Below are the code and all the weights of a small trained network. Each question names an input and a class and asks about switching units off, where a switched-off unit gives its printed mean instead of its output.

import numpy as np


def w(rows, s, z=0):
    codes = np.array(rows[::2]) - 128.0
    scale = np.full(codes.shape[1], s)
    scale[-1] = z or s
    return codes * scale


def norm(h):
    return h / np.sqrt((h * h).mean(-1, keepdims=True) + 1e-5)


def f(y):
    return np.maximum(y, 0)


def log_softmax(a):
    a = a - a.max(-1, keepdims=True)
    return a - np.log(np.exp(a).sum(-1, keepdims=True))


def net(x, mask):
    res = np.array(x, float).reshape(1, 4) / 4 @ E
    u = 0
    for l in range(3):
        y = f(norm(res) @ A[l][:, :-1].T + A[l][:, -1])
        res = res + np.where(mask[u : u + 4], y, B[l][:, -1]) @ B[l][:, :-1]
        u += 4
    return log_softmax(norm(res)[-1] @ U[:, :-1].T + U[:, -1])


A, B = {}, {}
E = w([
[151,181,179,152,150,154,131,112,144,77,175,113],'x0',
[125,90,187,151,131,145,146,177,125,90,1,82],'x1',
[142,162,168,113,63,64,88,130,94,122,190,118],'x2',
[184,160,167,207,170,146,172,137,131,126,61,199],'x3',
],0.0056)
A[0] = w([
[225,198,148,169,99,89,44,79,53,173,225,217,10],'0.n0',
[120,132,191,140,101,61,75,108,158,36,108,20,111],'0.n1',
[94,146,93,93,62,115,86,162,67,125,137,64,4],'0.n2',
[102,183,255,163,124,71,226,226,184,40,107,65,69],'0.n3',
],0.0043,0.0022)
B[0] = w([
[67,207,54,83,94,54,194,137,195,74,104,185,255],'0.n0',
[184,70,136,106,6,151,34,164,185,87,154,187,222],'0.n1',
[49,145,217,207,189,142,198,169,191,107,97,55,203],'0.n2',
[157,83,110,126,83,190,70,24,3,97,138,138,250],'0.n3',
],0.0065,0.0039)
A[1] = w([
[136,136,98,147,143,138,86,71,65,143,169,76,61],'1.n0',
[143,203,78,103,130,1,166,75,177,115,192,183,40],'1.n1',
[90,121,24,157,146,98,110,199,129,229,41,74,4],'1.n2',
[101,71,162,115,154,83,150,88,125,185,86,137,8],'1.n3',
],0.0042,0.0012)
B[1] = w([
[226,96,109,243,153,143,195,89,141,134,118,115,145],'1.n0',
[62,231,171,201,92,57,172,97,176,165,133,206,253],'1.n1',
[253,112,159,43,79,114,121,169,148,138,144,255,194],'1.n2',
[177,138,16,54,211,194,123,199,169,193,172,72,152],'1.n3',
],0.0065,0.0049)
A[2] = w([
[81,126,73,177,184,123,153,27,198,173,220,180,137],'2.n0',
[227,145,101,218,152,138,211,118,108,138,62,83,152],'2.n1',
[191,192,213,166,192,133,165,188,127,113,73,102,29],'2.n2',
[112,103,183,119,83,79,82,187,197,123,149,2,4],'2.n3',
],0.005,0.0019)
B[2] = w([
[180,135,131,154,128,118,69,153,137,108,47,16,254],'2.n0',
[31,202,117,94,162,99,151,101,107,172,254,184,198],'2.n1',
[56,121,202,164,236,216,167,48,79,19,143,85,157],'2.n2',
[110,99,174,142,224,66,254,213,8,208,201,71,183],'2.n3',
],0.0064,0.0056)
U = w([
[199,82,60,50,132,149,116,177,183,187,96,192,175],'0',
[56,156,139,148,217,168,179,73,89,112,144,165,105],'1',
[77,237,87,155,81,30,146,106,207,124,133,154,254],'2',
[201,147,79,165,162,134,41,112,184,148,102,23,6],'3',
[173,66,172,139,56,170,6,91,72,59,116,109,119],'4',
[91,84,165,112,135,89,193,212,103,159,192,63,76],'5',
],0.012,0.0019)

Each question gives the input, the list of numbers given to net, and the class t.
The units are the neurons (one row each of A and B). Each row of codes is followed by its name. A weight is (code - 128) times the scale printed after its matrix; where a second scale follows, it is the last column's (A, B and U).
mask holds one flag per neuron, layer by layer. A switched-off neuron (its flag False) gives its mean, the last column of its row in B, instead of its output. The means were averaged over made-up inputs and are rounded, as every weight is.
A unit's drop is (log p(t) with every unit on - log p(t) with that unit switched off) / (log p(t) with every unit on - log p(t) with every unit switched off).
The circuit of an input: a set's keep is (log p(t) with only the set's units on - log p(t) with every unit switched off) / (log p(t) with every unit on - log p(t) with every unit switched off). Starting from all 12 units, units are removed one at a time, each time the one whose removal leaves the highest keep (on an exact tie, the one counted first), for as long as the keep stays at least 0.8.
circuit, biggest first: the units of the circuit, biggest drop first
unit that matters most: the unit with the biggest drop
top k neurons: the k neurons with the biggest drops, biggest first
top k neurons in layer l: the k neurons of layer l with the biggest drops, biggest first
drop when u is switched off: that unit's drop, to one decimal
input [-7,2,-1,-4], class 0: circuit, biggest first -> [1.n2]
input [7,1,-8,-7], class 5: top 3 neurons -> [0.n3 2.n3 1.n1]
input [8,1,7,-3], class 4: top 2 neurons -> [0.n1 0.n3]
input [-7,0,1,8], class 1: top 3 neurons -> [2.n2 2.n1 0.n1]
input [-4,5,6,-1], class 5: top 4 neurons -> [2.n3 0.n2 1.n2 2.n0]
input [-7,-2,6,-6], class 5: circuit, biggest first -> [0.n2 2.n3]
input [-4,-4,-3,3], class 0: top 3 neurons in layer 0 -> [0.n0 0.n3 0.n1]
input [-6,8,0,5], class 1: top 4 neurons -> [2.n1 0.n1 2.n2 2.n0]
input [1,-3,4,-8], class 5: circuit, biggest first -> [2.n3 0.n2]
input [-3,4,-8,0], class 0: top 3 neurons -> [1.n2 0.n2 1.n1]
input [-5,-7,-7,0], class 0: top 3 neurons -> [1.n2 0.n3 0.n0]
input [-5,8,-4,2], class 1: top 4 neurons -> [2.n2 0.n1 2.n1 0.n0]
input [2,-1,-8,-1], class 0: top 3 neurons in layer 2 -> [2.n2 2.n3 2.n1]
input [2,8,4,5], class 4: circuit, biggest first -> [0.n3]
input [3,7,0,5], class 4: top 2 neurons -> [0.n3 1.n1]
input [-7,6,3,5], class 1: top 3 neurons in layer 2 -> [2.n1 2.n0 2.n2]
input [4,-1,4,-6], class 5: top 3 neurons -> [2.n3 0.n2 0.n1]
input [3,3,-4,-1], class 4: top 2 neurons -> [1.n1 2.n3]
input [1,4,8,-6], class 5: drop when 0.n2 is switched off -> 0.4
input [-6,5,8,-3], class 5: drop when 2.n3 is switched off -> 0.9
input [-7,-4,-3,5], class 0: unit that matters most -> 0.n0
input [-8,0,3,5], class 0: drop when 0.n0 is switched off -> 0.1
input [-7,4,1,0], class 0: drop when 1.n2 is switched off -> 0.2
input [5,5,2,-6], class 4: top 2 neurons -> [0.n3 0.n1]
